Below are the code and all the weights of a small trained network. Each question names an input and a target symbol and asks about switching units off, where a switched-off unit gives its printed mean instead of its output.

import numpy as np


def w(rows, s, z=0):
    codes = np.array(rows[::2]) - 128.0
    scale = np.full(codes.shape[1], s)
    scale[-1] = z or s
    return codes * scale


def f(y):
    return y / 2 * (1 + np.tanh(0.7978845608 * (y + 0.044715 * y**3)))


def softmax(a):
    e = np.exp(a - a.max(-1, keepdims=True))
    return e / e.sum(-1, keepdims=True)


def log_softmax(a):
    a = a - a.max(-1, keepdims=True)
    return a - np.log(np.exp(a).sum(-1, keepdims=True))


def net(x, mask):
    ids = ['αβεζηθμξπφ'.index(c) for c in x.split()]
    T = len(ids)
    res = E[ids] + P[:T]
    q, k, v = (res @ M[0].T for M in (Q, K, V))
    z = softmax(np.where(np.tri(T) > 0, q @ k.T / 3**0.5, -1e9)) @ v
    res = res + np.where(mask[0], z, O[0][:, -1]) @ O[0][:, :-1]
    y = f(res @ A[0][:, :-1].T + A[0][:, -1])
    res = res + np.where(mask[1:9], y, B[0][:, -1]) @ B[0][:, :-1]
    return log_softmax(res[-1] @ U[:, :-1].T + U[:, -1])


Q, K, V, O, A, B = {}, {}, {}, {}, {}, {}
E = w([
[112,72,89,63,139],'α',
[141,149,126,98,122],'β',
[178,87,164,108,147],'ε',
[110,181,220,148,186],'ζ',
[63,166,6,29,92],'η',
[161,103,53,55,72],'θ',
[164,143,144,126,101],'μ',
[88,43,122,132,150],'ξ',
[229,55,119,119,60],'π',
[131,51,76,127,81],'φ',
],0.017)
P = w([
[181,124,122,160,129],'0',
[98,158,93,29,76],'1',
[145,64,126,118,246],'2',
[78,142,186,102,63],'3',
[80,36,80,101,207],'4',
[29,102,233,115,64],'5',
[35,20,50,119,198],'6',
[108,55,201,95,61],'7',
],0.011)
Q[0] = w([
[206,255,82,253,94],'h0',
[109,142,192,136,78],'h0',
[122,82,133,82,204],'h0',
],0.0098)
K[0] = w([
[146,201,37,181,226],'h0',
[209,92,69,142,153],'h0',
[1,128,213,77,37],'h0',
],0.01)
V[0] = w([
[147,26,115,59,216],'h0',
[93,2,21,177,45],'h0',
[34,205,41,65,170],'h0',
],0.0071)
O[0] = w([
[89,153,202,33,121,253],'h0',
[189,253,66,92,90,224],'h0',
[73,172,108,179,74,39],'h0',
],0.013,0.0033)
A[0] = w([
[65,135,73,124,99,60],'n0',
[141,134,138,90,96,134],'n1',
[117,131,184,110,101,162],'n2',
[108,106,140,80,89,255],'n3',
[138,148,126,120,108,54],'n4',
[156,123,166,108,94,163],'n5',
[58,114,34,103,126,222],'n6',
[136,52,172,252,86,90],'n7',
],0.011,0.0034)
B[0] = w([
[68,115,155,149,185,187],'n0',
[97,204,125,145,166,198],'n1',
[124,207,2,158,108,186],'n2',
[104,153,188,157,58,244],'n3',
[91,33,73,41,169,140],'n4',
[25,80,110,139,111,193],'n5',
[193,117,179,161,126,233],'n6',
[63,158,99,134,154,161],'n7',
],0.0081,0.011)
U = w([
[90,126,149,93,111,51],'α',
[152,116,148,164,126,119],'β',
[154,106,247,105,123,152],'ε',
[102,110,124,146,143,3],'ζ',
[160,153,101,225,103,164],'η',
[157,140,132,144,133,57],'θ',
[165,109,122,168,131,159],'μ',
[132,151,168,114,86,200],'ξ',
[210,134,169,122,142,36],'π',
[166,149,80,135,149,104],'φ',
],0.015,0.0044)

Each question gives the input, a string of symbols that net reads in full, and the target symbol t.
The units are the heads (3 rows each of Q, K, V and O) and the neurons (one row each of A and B). Each row of codes is followed by its name. A weight is (code - 128) times the scale printed after its matrix; where a second scale follows, it is the last column's (O, A, B and U).
mask holds one flag per unit, heads first, then neurons. A switched-off unit (its flag False) gives its mean, the last column of its rows in O or B, instead of its output. The means were averaged over made-up inputs and are rounded, as every weight is.
A unit's drop is (log p(t) with every unit on - log p(t) with that unit switched off) / (log p(t) with every unit on - log p(t) with every unit switched off).
The circuit of an input: a set's keep is (log p(t) with only the set's units on - log p(t) with every unit switched off) / (log p(t) with every unit on - log p(t) with every unit switched off). Starting from all 9 units, units are removed one at a time, each time the one whose removal leaves the highest keep (on an exact tie, the one counted first), for as long as the keep stays at least 0.8.
circuit, biggest first: the units of the circuit, biggest drop first
unit that matters most: the unit with the biggest drop
k most important neurons: the k neurons with the biggest drops, biggest first
drop of u: that unit's drop, to one decimal
input ε θ φ ζ ε, target ζ: unit that matters most => h0
input ζ ε η π β, target π: circuit, biggest first => (h0, n5)
input ζ φ β η ε ε η, target ε: 2 most important neurons => (n6, n2)
input π π ζ ξ π ε, target ξ: circuit, biggest first => (n2, n0)
input η φ μ, target φ: circuit, biggest first => (h0, n3)
input π ε ε ε ε η β ζ, target ξ: 3 most important neurons => (n2, n6, n0)
input ε ε η, target ε: circuit, biggest first => (n6, h0, n2)
input η φ π, target φ: circuit, biggest first => (h0, n3)
input φ π ξ ζ β ε, target ξ: 3 most important neurons => (n2, n6, n0)
input ε ζ η φ ε ε θ, target ε: 2 most important neurons => (n2, n6)
input η ε α ξ η, target ξ: 2 most important neurons => (n6, n3)
input ε β ζ φ ε, target φ: 2 most important neurons => (n3, n6)
input β η η, target η: drop of h0 => 1.1
input ε α π ε ε ε π, target ε: drop of n3 => 0.0
input β φ β ζ π η η, target η: drop of h0 => 0.9
input ε θ ε ε ε η β, target η: drop of n3 => 0.0
input θ β π θ ε ε μ, target ε: unit that matters most => n2
